In the rows, 128 means zero.
Each row is followed by its class. Each block has new classes.
[113 126 139 111 117 129 114 109 129 223 112 124 123 141 135 127 134 134
 135 128 124 110 128 168 138 135 127 109 129 127 105 131 116 118 122] => B
[123 144 134 135 118 133 135 116 149 183 111 125 134 181 169 119 138 143
 131 106 123 127 153 181 128 140 122 125 130 130 103 143 124 142 131] => M
[122 132 139 120 113 131 127 120 144 206 113 129 135 157 147 125 133 137
 127 127 118 136 137 171 135 134 124 124 131 128 117 133 121 122 122] => B
[122 107 119 135 148 116 117 135 164 164 128 112 120 114  86 138 125 125
 124 130 135 144 127  90 131 129 141 107 113 121 124 123 123 153 130] => D
[125 127 142 130 118 133 122 112 145 231 122 138 130 160 164 128 128 131
 134  98 124 121 140 162 136 139 124 141 125 130 119 124 121 123 122] => E
[130 133 121 117 107 135 136 134  72 160 122 139 126 153 150 130 141 135
 129 110 119 128 119 165 126 127 118 144 137 115 105 167 119 107 125] => E
[126 106 145 118 145 127 111 136 101 195 142 137 128 106 119 131 125 127
 129 118 122 120 118 125 138 140 131 136 126 114 128 118 115  95 123] => C
[126 127 148 140 129 129 147 133 174 203 118 141 121 173 138 137 140 140
 125 122 128 124 153 144 109 124 123 135 104 129 135 129 114 132 120] => V
[128 134 149 145 121 127 130 120 181 175 115 123 125 175 138 133 139 136
 126 123 122 113 162 151 120 134 127 121 111 126 122 122 116 141 132] => V
[125 134 133 132 130 133 125 117 170 241 111 137 127 191 130 121 136 143
 133  96 125 129 145 148 123 135 120 135 115 131  98 138 119 143 126] => E
[122 128 136 139 135 129 122 122 164 190 122 133 122 165 134 122 133 130
 127 111 125 126 149 137 122 133 122 132 114 127 117 138 123 134 133] => E
[125 127 124 147 139 124 128 134 189 162 121 129 110 142  98 134 140 126
 129 130 130 120 130 101 112 130 134 117  98 125 122 134 115 153 137] => V
[129 145 119 138 123 128 140 114 146 118 114 114 132 171 158 127 144 134
 130 118 127 126 144 173 127 129 130 128 123 130 109 156 129 151 128] => M
[129 115 133 119 121 127 118 122 122 150 136 118 125  92 116 135 122 117
 122 122 124 116 123 127 151 139 135 131 123 123 126 116 121 114 121] => C
[124 107 143 126 128 126 108 123 139 208 135 124 117 108 117 128 121 122
 128 112 121 120 134 128 145 140 133 124 123 122 124 101 124 121 129] => C
[127 121 139 147 126 124 140 129 147 135 128 115 116 133 125 141 132 132
 124 122 127 113 142 137 130 133 125 124 115 124 137 126 127 134 133] => V
[126 132 113 133 132 126 135 116 154 150 114 107 128 170 143 123 135 134
 131 111 128 144 133 151 141 126 127 126 127 132  97 163 131 155 131] => M
[131 118 152 143 130 132 135 142 169 167 136 137 115 137 103 142 135 133
 128 146 123 120 150 114 111 129 133 115 105 126 159 102 116 123 133] => V
[131 123 144 147 155 124 130 131 188 196 119 126 127 168 113 131 130 139
 136 128 129 125 159 120 114 132 133 114 107 124 135  98 116 148 133] => V
[120 126 138 118 121 128 124 120 128 217 118 114 126 156 146 132 136 133
 124 120 121 142 138 168 128 135 131 126 129 125 114 137 115 126 124] => B
[121 108 148 123 129 137  97 125 154 252 137 144 109 126 116 129 121 127
 129 105 124 114 129 117 137 145 132 139 108 132 119 107 111 123 119] => C

Each row is followed by its class. Each block has new classes.
[112 128 124 115 123 126 141 128 123 133 130 122 122 114 118 142 145 146
 143 139 114 142 128 123 134 175 105 107 109 123 146 136 129 120 122] => Q
[136 118 127 125 115 117 126 123 138 119 114 129 118 127 115 125 110 135
 142 129 100 122  82 129 131 129 112 133 118  99 136 123 125 124 123] => Q
[114 129 122 119 129 129 117 134 123 138 125  85 140 126 133 146 155 131
 121 128 136 127 124 122 138 153 136 125 116 119 138 128 128 157 122] => A
[128 118 142 131 161 109 138 112  55 125 132 135 128 116 129 118 122 145
 166 129  56 141 121 134 138 133  65 133 105 124  97 141 124 147 120] => T
[138 113 137 127 129 110 133 126 101 114 125 131 126 122 126 133 136 128
 164 130  99 126 128 134 130 131  99 120 122 135 107 115 124 135 124] => Q
[109 135 105 119 106 151 118 119 145 145  98 122 131 127 107 141 141 132
 129 135 135 115 134 131 132 160 153 120 129 132 163 118 127 104 114] => H
[135 120 131 117 134 104 148 118  97 124 134 127 128 123 119 123 158 129
 164 126  85 151 115 131 133 147  65 135 117 125 131 137 127 130 132] => J
[132 122 122 129 130 119 141 107 130 132 123 125 128 125 114 118 109 124
 130 118 119 130 119 126 140 145 102 153 118 135 153 137 129 127 128] => H
[140 136 131 124 129 140 134 139 126 127 127 122 123 131 148 147 149 127
 124 131 135 129 127 133 129 155 162 119 120 122 127 146 130 131 118] => T
[111 115 127 132 118 150 134 115 132 126 119 140 123 153 116 149 131 111
 113 138 124 109 130 131 120 114 175 122 139 127 119 122 123 133 113] => J
[131 126 134 127 121 134 128 132 120 120 121 117 114 126 137 140 142 146
 153 132 124 124 132 128 121 165 108 121 128 133 137 130 125 132 133] => Q
[136 104 126 133 128 126 138 138 158 110 131 126 129 125 135 145 112 133
 140 119 123 141 108 131 119 111 142 123 129 132 134 130 126 125 130] => A
[125 119 127  51 119 130 127 138 138 105 127 126 132 117 112 147  94 128
 166 118 113 116 131 127 131 138 117 131 139 131 150 104 129 127 129] => A
[129 132 121 105 119 107 132 140 112 129 120 129 122 127 129 125 142 110
 146 135 121 118 136 121 135 157  75 121 133 129 130 130 129 133 128] => Q
[111 138 123 119 123 132 128 128 150 134 118 122 156 129 122 131 139 156
 121 121 157 131 119 120 145 168 114 138 145 137 156 136 128 118 138] => J
[104 128 127 124 102 149 119 123 168 141 101 138 134 123  98 130 124 130
 110 124 163 127 118 130 125 121 168 120 145 130 156 117 131 109 130] => H
